Below is a small trained network, with its code and all its weights. Each question gives an input and a class and asks what happens when units are switched off, that is, made to give their printed mean instead of their output.

import numpy as np


def w(rows, s, z=0):
    codes = np.array(rows[::2]) - 128.0
    scale = np.full(codes.shape[1], s)
    scale[-1] = z or s
    return codes * scale


def f(y):
    return np.maximum(y, 0)


def log_softmax(a):
    a = a - a.max(-1, keepdims=True)
    return a - np.log(np.exp(a).sum(-1, keepdims=True))


def net(x, mask):
    res = np.array(x, float).reshape(1, 4) / 4 @ E
    y = f(res @ A[0][:, :-1].T + A[0][:, -1])
    res = res + np.where(mask, y, B[0][:, -1]) @ B[0][:, :-1]
    return log_softmax(res[-1] @ U[:, :-1].T + U[:, -1])


A, B = {}, {}
E = w([
[150,95,94,119,132,59,247,100,78],'x0',
[99,163,150,112,93,168,211,133,117],'x1',
[205,177,88,113,46,109,170,60,134],'x2',
[141,142,203,174,98,129,124,177,97],'x3',
],0.011)
A[0] = w([
[83,143,174,154,107,189,165,192,125,108],'N1',
[111,101,120,142,100,138,104,135,149,49],'N2',
[114,130,141,131,143,133,202,194,109,197],'N3',
[96,125,169,124,92,161,156,159,117,85],'N4',
[73,127,88,96,160,176,103,72,162,160],'N5',
[56,136,139,95,97,230,197,112,149,134],'N6',
[184,170,79,95,53,125,189,33,149,251],'N7',
[143,99,144,132,193,67,78,140,96,222],'N8',
[166,161,121,113,56,158,182,89,130,191],'N9',
[67,106,162,136,183,135,167,186,98,72],'N10',
[147,127,167,166,96,100,134,184,103,89],'N11',
[144,122,95,108,127,74,255,92,112,251],'N12',
[145,147,186,172,75,105,165,161,86,174],'N13',
],0.012,0.0028)
B[0] = w([
[114,133,99,158,151,103,213,124,94,186],'N1',
[141,137,127,118,110,148,101,121,114,142],'N2',
[178,170,160,143,124,130,140,90,97,180],'N3',
[143,154,138,118,140,116,208,119,122,163],'N4',
[150,107,144,81,197,126,34,158,146,172],'N5',
[133,234,142,155,137,170,149,150,80,185],'N6',
[77,50,141,168,2,102,170,124,159,250],'N7',
[70,88,112,138,66,132,150,137,185,185],'N8',
[75,167,148,166,61,142,108,155,110,206],'N9',
[122,76,74,129,112,102,193,121,151,185],'N10',
[142,120,145,74,104,136,40,84,132,166],'N11',
[183,70,145,151,47,73,131,66,129,249],'N12',
[226,153,149,97,143,126,48,99,103,189],'N13',
],0.016,0.017)
U = w([
[179,165,182,25,199,189,19,150,124,88],'0',
[51,33,36,105,163,67,157,162,192,250],'1',
[47,193,230,173,57,221,51,208,146,154],'2',
[151,78,146,168,41,2,203,47,95,82],'3',
[132,211,124,130,205,163,202,157,49,72],'4',
],0.0066,0.002)

Each question gives the input, the list of numbers given to net, and the class t.
The units are the neurons (one row each of A and B). Each row of codes is followed by its name. A weight is (code - 128) times the scale printed after its matrix; where a second scale follows, it is the last column's (A, B and U).
mask holds one flag per neuron, in row order. A switched-off neuron (its flag False) gives its mean, the last column of its row in B, instead of its output. The means were averaged over made-up inputs and are rounded, as every weight is.
A unit's drop is (log p(t) with every unit on - log p(t) with that unit switched off) / (log p(t) with every unit on - log p(t) with every unit switched off).
The circuit of an input: a set's keep is (log p(t) with only the set's units on - log p(t) with every unit switched off) / (log p(t) with every unit on - log p(t) with every unit switched off). Starting from the 12 units with the biggest drops (on a tie, the unit counted first), units are removed one at a time, each time the one whose removal leaves the highest keep (on an exact tie, the one counted first), for as long as the keep stays at least 0.8.
units of the circuit, in order: the units of the circuit, biggest drop first
k most important neurons: the k neurons with the biggest drops, biggest first
drop of u: that unit's drop, to one decimal
input [-6,-4,0,5], class 2: units of the circuit, in order -> (N12)
input [0,-2,-2,-5], class 1: 2 most important neurons -> (N13 N6)
input [-5,4,8,0], class 2: units of the circuit, in order -> (N9 N12)
input [-6,2,-5,0], class 4: units of the circuit, in order -> (N7 N12 N1)
input [-2,-1,0,2], class 0: 3 most important neurons -> (N7 N12 N9)
input [-2,-5,4,5], class 0: units of the circuit, in order -> (N12 N7)
input [-5,3,8,-2], class 2: units of the circuit, in order -> (N9 N12)
input [2,-2,-7,3], class 1: 2 most important neurons -> (N12 N7)
input [-5,5,6,4], class 2: 2 most important neurons -> (N12 N9)
input [-5,0,-2,-4], class 0: units of the circuit, in order -> (N7 N5)
input [-8,5,-1,-8], class 0: 2 most important neurons -> (N5 N7)
input [-6,-3,4,-1], class 2: 2 most important neurons -> (N12 N13)
input [1,-8,3,-8], class 1: 2 most important neurons -> (N5 N3)
input [-5,2,4,2], class 2: units of the circuit, in order -> (N12)
input [-8,-8,0,-1], class 0: 3 most important neurons -> (N7 N9 N5)
input [-2,8,2,5], class 4: 2 most important neurons -> (N6 N12)
input [-3,4,-1,-6], class 0: drop of N5 -> 0.2
input [-7,-5,-6,2], class 1: drop of N9 -> 0.1
input [-5,3,1,6], class 4: drop of N1 -> 0.2
input [-4,-1,3,2], class 2: units of the circuit, in order -> (N12)
input [-8,-8,-2,-6], class 0: drop of N5 -> 0.3
